Below is a small trained network, with its code and all its weights. Each question gives an input and a target symbol and asks what happens when units are switched off, that is, made to give their printed mean instead of their output.

import numpy as np


def w(rows, s, z=0):
    codes = np.array(rows[::2]) - 128.0
    scale = np.full(codes.shape[1], s)
    scale[-1] = z or s
    return codes * scale


def norm(h):
    return h / np.sqrt((h * h).mean(-1, keepdims=True) + 1e-5)


def softmax(a):
    e = np.exp(a - a.max(-1, keepdims=True))
    return e / e.sum(-1, keepdims=True)


def log_softmax(a):
    a = a - a.max(-1, keepdims=True)
    return a - np.log(np.exp(a).sum(-1, keepdims=True))


def net(x, mask):
    ids = ['αγδεζηθλμξπστφψω'.index(c) for c in x.split()]
    T = len(ids)
    res = E[ids] + P[:T]
    u = 0
    for l in range(3):
        r = norm(res)
        for j in range(3):
            rows = slice(2 * j, 2 * j + 2)
            q, k, v = (r @ M[l][rows].T for M in (Q, K, V))
            z = softmax(np.where(np.tri(T) > 0, q @ k.T / 2**0.5, -1e9)) @ v
            o = O[l][rows]
            res = res + np.where(mask[u + j], z, o[:, -1]) @ o[:, :-1]
        u += 3
    return log_softmax(norm(res)[-1] @ U[:, :-1].T + U[:, -1])


Q, K, V, O = {}, {}, {}, {}
E = w([
[192,143,136,83,62,46,85,173,71,60,142],'α',
[103,125,58,134,131,129,176,92,133,74,161],'γ',
[140,128,153,136,201,111,176,138,89,142,154],'δ',
[76,136,115,115,142,64,4,208,148,154,231],'ε',
[125,57,184,75,157,147,94,178,106,170,113],'ζ',
[150,120,131,180,181,143,180,91,143,107,140],'η',
[87,77,182,52,143,163,108,157,105,122,105],'θ',
[112,136,140,163,113,156,174,106,153,21,125],'λ',
[140,165,111,81,136,139,134,207,113,90,71],'μ',
[156,99,161,185,146,194,107,158,142,141,65],'ξ',
[120,164,175,88,91,187,111,163,86,168,114],'π',
[119,111,75,140,96,135,58,159,196,173,112],'σ',
[134,114,68,169,165,134,175,90,132,94,154],'τ',
[119,109,151,155,189,127,173,110,153,116,152],'φ',
[127,95,134,126,190,127,186,103,163,129,141],'ψ',
[180,57,99,144,106,174,140,116,73,181,139],'ω',
],0.022)
P = w([
[246,170,93,16,225,203,84,149,146,59,208],'0',
[233,137,128,74,181,194,116,168,165,87,182],'1',
[198,134,139,94,173,187,116,157,152,100,161],'2',
[171,131,142,109,167,175,122,152,145,113,148],'3',
[155,130,148,125,161,163,121,145,142,126,139],'4',
[137,131,152,135,154,151,127,142,138,134,127],'5',
[121,133,155,145,150,142,132,137,132,146,120],'6',
[102,136,150,152,142,132,145,132,125,151,114],'7',
[84,135,147,156,138,123,158,126,122,159,108],'8',
[65,138,146,161,131,113,163,120,118,164,93],'9',
[49,136,145,170,125,100,178,115,113,172,85],'10',
[25,139,138,174,116,87,189,103,110,184,70],'11',
[4,135,140,176,109,73,205,90,113,199,57],'12',
],0.011)
Q[0] = w([
[193,200,122,128,138,107,57,180,171,169,152],'L0H0',
[58,153,236,62,112,213,154,254,104,131,39],'L0H0',
[106,122,114,109,175,135,138,81,150,152,79],'L0H1',
[80,119,120,154,128,152,120,194,141,120,173],'L0H1',
[107,128,142,147,111,71,120,137,110,132,147],'L0H2',
[163,161,150,149,82,77,108,114,131,130,138],'L0H2',
],0.0085)
K[0] = w([
[128,93,155,81,144,108,107,151,160,104,125],'L0H0',
[2,150,143,191,116,53,168,158,122,160,37],'L0H0',
[109,129,96,130,149,155,152,147,161,127,145],'L0H1',
[104,158,150,116,121,128,148,100,154,169,100],'L0H1',
[132,116,119,139,126,97,108,132,142,123,129],'L0H2',
[117,157,127,139,151,111,121,97,130,105,114],'L0H2',
],0.0096)
V[0] = w([
[99,193,86,127,190,106,177,254,159,108,23],'L0H0',
[118,95,144,99,118,110,120,105,98,91,80],'L0H0',
[158,142,124,102,190,139,91,102,132,110,138],'L0H1',
[130,101,163,73,148,67,103,117,196,94,117],'L0H1',
[158,166,109,67,172,180,19,105,134,92,168],'L0H2',
[162,96,116,126,106,136,162,226,127,122,203],'L0H2',
],0.0054)
O[0] = w([
[150,153,43,101,135,106,177,176,121,102,77,160],'L0H0',
[221,111,133,146,107,156,137,137,40,179,113,108],'L0H0',
[57,186,124,156,98,255,167,157,195,113,186,194],'L0H1',
[191,138,139,129,76,100,177,128,183,140,132,78],'L0H1',
[124,151,132,140,168,140,170,193,174,141,187,253],'L0H2',
[65,131,117,150,125,100,89,136,86,159,198,229],'L0H2',
],0.0077,0.0049)
Q[1] = w([
[139,194,122,163,141,145,159,129,108,142,134],'L1H0',
[39,127,250,108,158,143,99,154,97,162,139],'L1H0',
[141,163,143,127,130,119,131,131,115,157,135],'L1H1',
[107,114,141,140,100,203,154,146,61,180,139],'L1H1',
[87,157,135,107,106,226,143,140,106,200,128],'L1H2',
[173,162,146,122,146,95,126,106,111,107,136],'L1H2',
],0.019)
K[1] = w([
[120,31,140,118,176,120,124,152,140,61,87],'L1H0',
[78,116,135,165,106,60,140,75,92,160,61],'L1H0',
[80,83,161,85,153,71,116,157,102,144,111],'L1H1',
[73,92,131,187,99,46,159,63,85,155,33],'L1H1',
[75,102,117,132,159,109,155,88,117,252,30],'L1H2',
[198,152,167,84,122,113,76,186,110,76,182],'L1H2',
],0.012)
V[1] = w([
[161,9,72,134,191,101,126,138,109,65,155],'L1H0',
[85,164,232,151,227,74,157,182,169,87,98],'L1H0',
[173,177,70,244,124,145,131,118,80,179,113],'L1H1',
[81,158,153,170,112,146,83,113,168,39,104],'L1H1',
[209,97,194,67,112,155,164,141,16,86,134],'L1H2',
[136,73,31,2,155,88,50,188,136,226,171],'L1H2',
],0.0067)
O[1] = w([
[115,106,147,90,58,76,225,154,146,144,152,133],'L1H0',
[97,102,80,131,134,132,177,107,130,102,187,254],'L1H0',
[109,134,98,172,191,90,185,173,203,110,141,172],'L1H1',
[167,90,83,120,147,124,117,144,126,249,121,51],'L1H1',
[91,148,138,61,170,116,140,107,99,148,102,156],'L1H2',
[125,184,70,124,85,150,129,108,172,122,110,189],'L1H2',
],0.013,0.0036)
Q[2] = w([
[65,146,49,66,120,170,219,210,88,121,113],'L2H0',
[70,127,108,59,175,29,103,188,145,246,147],'L2H0',
[117,173,68,73,178,42,124,94,150,26,147],'L2H1',
[143,174,93,157,166,151,91,49,200,58,135],'L2H1',
[52,143,83,75,140,126,92,158,21,254,131],'L2H2',
[165,101,72,102,164,117,215,151,112,201,157],'L2H2',
],0.0091)
K[2] = w([
[55,131,97,147,115,114,162,143,38,138,84],'L2H0',
[62,31,113,254,144,60,180,107,139,107,120],'L2H0',
[166,197,100,99,153,137,138,183,136,67,193],'L2H1',
[127,238,116,125,103,167,69,191,163,172,118],'L2H1',
[75,91,132,181,117,36,105,55,61,142,105],'L2H2',
[172,127,112,145,142,116,193,50,102,135,197],'L2H2',
],0.01)
V[2] = w([
[183,217,67,73,106,139,109,194,183,213,81],'L2H0',
[76,146,239,149,106,166,198,254,43,72,100],'L2H0',
[44,3,142,117,173,214,138,174,203,52,128],'L2H1',
[206,224,7,52,150,161,57,250,113,95,245],'L2H1',
[154,176,137,168,125,194,207,91,100,178,68],'L2H2',
[145,190,72,103,96,146,127,192,70,20,183],'L2H2',
],0.0052)
O[2] = w([
[109,61,139,48,109,156,83,186,100,138,100,152],'L2H0',
[205,114,89,145,155,101,116,118,186,92,171,229],'L2H0',
[131,62,136,138,112,89,98,136,145,129,73,239],'L2H1',
[80,141,111,248,159,65,182,70,133,114,93,255],'L2H1',
[192,114,160,102,170,236,201,134,125,153,110,136],'L2H2',
[213,99,133,122,131,76,104,118,99,145,118,220],'L2H2',
],0.011,0.0085)
U = w([
[213,174,147,125,84,39,101,94,40,112,113,172],'α',
[115,145,158,134,97,97,152,121,101,217,82,142],'γ',
[123,131,101,191,149,145,238,32,140,51,165,94],'δ',
[45,157,120,135,144,56,33,180,130,125,191,103],'ε',
[105,159,114,79,30,178,156,58,140,72,103,221],'ζ',
[77,140,107,95,157,193,188,166,175,171,149,94],'η',
[186,119,155,67,98,178,155,105,58,127,153,253],'θ',
[219,151,64,87,157,105,140,73,143,235,119,136],'λ',
[150,151,2,88,145,111,175,207,96,96,57,64],'μ',
[170,19,177,215,171,116,140,195,126,165,89,49],'ξ',
[110,147,104,117,249,192,63,92,105,114,100,124],'π',
[136,140,64,199,30,188,93,147,189,128,101,106],'σ',
[73,161,157,129,96,124,192,167,153,201,112,112],'τ',
[88,126,87,103,97,164,152,156,107,146,178,155],'φ',
[184,90,155,113,79,162,109,183,89,92,199,210],'ψ',
[129,208,226,116,137,108,134,173,220,78,103,114],'ω',
],0.0075,0.005)

Each question gives the input, a string of symbols that net reads in full, and the target symbol t.
The units are the heads (2 rows each of Q, K, V and O). Each row of codes is followed by its name. A weight is (code - 128) times the scale printed after its matrix; where a second scale follows, it is the last column's (O and U).
mask holds one flag per head, layer by layer. A switched-off head (its flag False) gives its mean, the last column of its rows in O, instead of its output. The means were averaged over made-up inputs and are rounded, as every weight is.
A unit's drop is (log p(t) with every unit on - log p(t) with that unit switched off) / (log p(t) with every unit on - log p(t) with every unit switched off).
The circuit of an input: a set's keep is (log p(t) with only the set's units on - log p(t) with every unit switched off) / (log p(t) with every unit on - log p(t) with every unit switched off). Starting from all 9 units, units are removed one at a time, each time the one whose removal leaves the highest keep (on an exact tie, the one counted first), for as long as the keep stays at least 0.8.
units of the circuit, in order: the units of the circuit, biggest drop first
unit that matters most: the unit with the biggest drop
heads that matter: for each layer, one digit per head in row order, 1 if its drop is at least 0.15 and else 0, layers parted by /
drop when u is switched off: that unit's drop, to one decimal
input δ μ δ μ δ ε ζ, target ε: unit that matters most => L2H2
input ζ π π δ π δ ξ δ θ, target δ: heads that matter => 000 / 100 / 100
input π π ω θ, target ω: heads that matter => 000 / 111 / 000
input λ π ξ π π, target π: units of the circuit, in order => (L1H0, L0H1)
input ε λ ζ, target λ: units of the circuit, in order => (L1H2, L1H1)
input λ π θ π ζ δ σ δ ψ π, target ψ: heads that matter => 000 / 001 / 010
input ψ ω λ π ψ σ π δ π π π λ λ, target ψ: heads that matter => 100 / 011 / 010
input ω θ δ ξ μ λ θ, target λ: units of the circuit, in order => (L1H1, L2H0)
input δ ω μ θ, target μ: units of the circuit, in order => (L0H0, L1H2)
input ω η ξ π ζ ζ, target ζ: heads that matter => 000 / 011 / 000
input λ ω τ η ω λ η π ζ π μ ξ ω, target ψ: heads that matter => 101 / 110 / 010
input π π μ ξ ε π δ π σ π, target σ: heads that matter => 000 / 001 / 000
input ζ π λ π ω π ω π, target ω: heads that matter => 000 / 110 / 000
input ζ ω ξ ω μ π ζ, target π: units of the circuit, in order => (L1H0)
input ζ π ζ π π γ α λ π π ω ω, target ξ: heads that matter => 100 / 111 / 010
input ε ω ψ λ τ δ π σ π η π, target η: units of the circuit, in order => (L2H2, L2H1, L1H1)
input π φ ω, target δ: heads that matter => 000 / 011 / 010
input π λ λ π π π ψ γ λ, target ψ: units of the circuit, in order => (L1H2, L1H1, L2H1)
input ω ε π θ τ π σ θ π, target θ: heads that matter => 000 / 010 / 000
input π γ ζ ζ ζ π, target ζ: heads that matter => 000 / 011 / 000
input λ μ ζ μ σ γ π, target γ: heads that matter => 010 / 010 / 100
input ω π ω ψ ω η ψ δ ω π π θ, target π: heads that matter => 000 / 100 / 000
input σ α π α π α π, target α: units of the circuit, in order => (L2H2)
input ζ μ γ γ δ π σ π π ξ π δ ζ, target δ: units of the circuit, in order => (L1H0, L2H0)
input λ π ξ π π γ π, target γ: drop when L2H0 is switched off => 0.1
input μ α θ δ μ ζ, target μ: drop when L1H2 is switched off => 0.4
input η ω ε ω τ π, target τ: drop when L2H1 is switched off => 0.2
input φ η ω μ λ α ω φ τ η σ π, target σ: drop when L2H1 is switched off => 0.0
